Below is a small trained network, with its code and all its weights. Each question gives an input and a class and asks what happens when units are switched off, that is, made to give their printed mean instead of their output.

import numpy as np


def w(rows, s, z=0):
    codes = np.array(rows[::2]) - 128.0
    scale = np.full(codes.shape[1], s)
    scale[-1] = z or s
    return codes * scale


def norm(h):
    return h / np.sqrt((h * h).mean(-1, keepdims=True) + 1e-5)


def f(y):
    return np.maximum(y, 0)


def log_softmax(a):
    a = a - a.max(-1, keepdims=True)
    return a - np.log(np.exp(a).sum(-1, keepdims=True))


def net(x, mask):
    res = np.array(x, float).reshape(1, 3) / 4 @ E
    u = 0
    for l in range(2):
        y = f(norm(res) @ A[l][:, :-1].T + A[l][:, -1])
        res = res + np.where(mask[u : u + 12], y, B[l][:, -1]) @ B[l][:, :-1]
        u += 12
    return log_softmax(norm(res)[-1] @ U[:, :-1].T + U[:, -1])


A, B = {}, {}
E = w([
[141,134,104,168,213,113,243,120,96],'x0',
[188,142,219,100,135,94,147,165,170],'x1',
[99,224,92,145,123,179,145,209,159],'x2',
],0.011)
A[0] = w([
[136,59,128,160,164,129,121,88,72,67],'L0N0',
[163,207,193,137,116,221,128,99,180,118],'L0N1',
[155,91,185,33,131,68,137,85,97,19],'L0N2',
[119,66,119,137,87,2,179,55,93,129],'L0N3',
[147,127,63,182,194,151,180,51,91,30],'L0N4',
[148,91,210,108,93,65,84,110,155,152],'L0N5',
[95,177,107,161,119,137,184,224,126,127],'L0N6',
[156,105,126,127,32,176,117,140,90,154],'L0N7',
[218,159,208,117,165,69,143,201,158,109],'L0N8',
[126,112,79,106,22,84,74,103,170,1],'L0N9',
[154,64,123,69,110,109,64,130,146,155],'L0N10',
[159,170,111,52,98,81,48,115,200,76],'L0N11',
],0.0086,0.0049)
B[0] = w([
[189,64,64,87,162,124,157,128,58,197],'L0N0',
[144,98,98,94,186,41,154,57,84,195],'L0N1',
[130,138,222,254,115,122,129,138,75,200],'L0N2',
[183,48,148,155,128,78,199,153,80,253],'L0N3',
[64,111,45,168,170,59,127,145,237,220],'L0N4',
[59,200,123,193,135,211,96,62,127,252],'L0N5',
[117,159,236,198,82,187,187,133,67,236],'L0N6',
[112,185,123,43,184,116,69,98,203,204],'L0N7',
[101,78,89,32,44,130,140,182,107,244],'L0N8',
[172,153,102,74,120,129,88,99,194,203],'L0N9',
[148,176,198,84,212,122,67,145,138,237],'L0N10',
[126,78,48,147,150,88,61,162,223,220],'L0N11',
],0.0071,0.0069)
A[1] = w([
[132,87,116,151,170,141,127,87,118,110],'L1N0',
[122,127,139,247,117,145,186,125,78,119],'L1N1',
[111,117,67,174,163,147,116,149,132,87],'L1N2',
[205,121,168,96,140,140,141,157,156,116],'L1N3',
[146,107,171,80,153,154,102,39,77,63],'L1N4',
[81,124,96,98,113,140,127,134,124,144],'L1N5',
[125,205,101,184,96,163,137,142,116,4],'L1N6',
[141,96,99,142,127,71,146,108,112,10],'L1N7',
[158,95,68,136,144,100,130,113,110,9],'L1N8',
[109,133,117,110,78,140,159,162,127,59],'L1N9',
[141,127,173,184,84,127,109,116,109,39],'L1N10',
[146,121,116,107,142,62,169,119,81,221],'L1N11',
],0.014,0.0032)
B[1] = w([
[150,70,111,106,165,90,188,218,127,179],'L1N0',
[99,150,135,131,127,190,58,62,185,251],'L1N1',
[183,106,202,95,107,92,162,143,118,171],'L1N2',
[143,103,44,127,59,117,139,145,66,158],'L1N3',
[106,191,113,153,59,211,218,161,82,185],'L1N4',
[189,142,196,172,165,99,151,155,138,161],'L1N5',
[84,108,153,137,204,153,177,29,133,179],'L1N6',
[67,129,104,190,115,92,82,122,151,176],'L1N7',
[101,36,2,144,149,50,61,89,119,171],'L1N8',
[133,95,75,117,107,87,226,111,141,162],'L1N9',
[224,131,167,163,196,108,158,135,46,153],'L1N10',
[134,163,148,83,159,115,58,160,171,216],'L1N11',
],0.0092,0.011)
U = w([
[124,190,140,84,109,164,2,110,189,235],'0',
[198,110,214,183,133,145,137,133,19,104],'1',
[146,137,123,52,72,86,216,194,144,137],'2',
[73,181,154,158,179,195,201,58,200,123],'3',
[129,115,33,85,111,191,121,117,50,3],'4',
[110,28,76,174,212,44,106,119,155,118],'5',
],0.017,0.0044)

Each question gives the input, the list of numbers given to net, and the class t.
The units are the neurons (one row each of A and B). Each row of codes is followed by its name. A weight is (code - 128) times the scale printed after its matrix; where a second scale follows, it is the last column's (A, B and U).
mask holds one flag per neuron, layer by layer. A switched-off neuron (its flag False) gives its mean, the last column of its row in B, instead of its output. The means were averaged over made-up inputs and are rounded, as every weight is.
A unit's drop is (log p(t) with every unit on - log p(t) with that unit switched off) / (log p(t) with every unit on - log p(t) with every unit switched off).
The circuit of an input: a set's keep is (log p(t) with only the set's units on - log p(t) with every unit switched off) / (log p(t) with every unit on - log p(t) with every unit switched off). Starting from the 12 units with the biggest drops (on a tie, the unit counted first), units are removed one at a time, each time the one whose removal leaves the highest keep (on an exact tie, the one counted first), for as long as the keep stays at least 0.8.
circuit, biggest first: the units of the circuit, biggest drop first
top k neurons: the k neurons with the biggest drops, biggest first
top k neurons in layer l: the k neurons of layer l with the biggest drops, biggest first
drop of u: that unit's drop, to one decimal
input [-6,-6,-7], class 4: circuit, biggest first => (L1N4)
input [-2,-1,3], class 3: top 2 neurons => (L0N6 L0N10)
input [-3,5,-4], class 1: top 2 neurons => (L0N2 L1N10)
input [-2,3,7], class 2: top 3 neurons => (L0N5 L0N8 L0N2)
input [-1,-4,1], class 3: top 3 neurons in layer 0 => (L0N3 L0N8 L0N0)
input [1,-3,1], class 3: top 2 neurons => (L0N6 L0N11)
input [2,6,6], class 2: top 2 neurons => (L0N8 L0N5)
input [-5,-3,-7], class 1: top 2 neurons => (L0N2 L1N4)
input [-3,8,-3], class 1: top 2 neurons in layer 0 => (L0N2 L0N5)
input [-7,-8,8], class 3: top 3 neurons => (L1N6 L1N11 L0N10)
input [-1,0,3], class 3: top 2 neurons => (L0N6 L0N3)
input [-5,8,-7], class 1: drop of L0N2 => 0.5
input [8,8,3], class 2: drop of L0N8 => 0.8
input [8,7,-1], class 2: circuit, biggest first => (L0N8)
input [-6,-8,8], class 3: drop of L1N6 => 0.6
input [2,7,-3], class 1: top 2 neurons => (L0N2 L0N5)
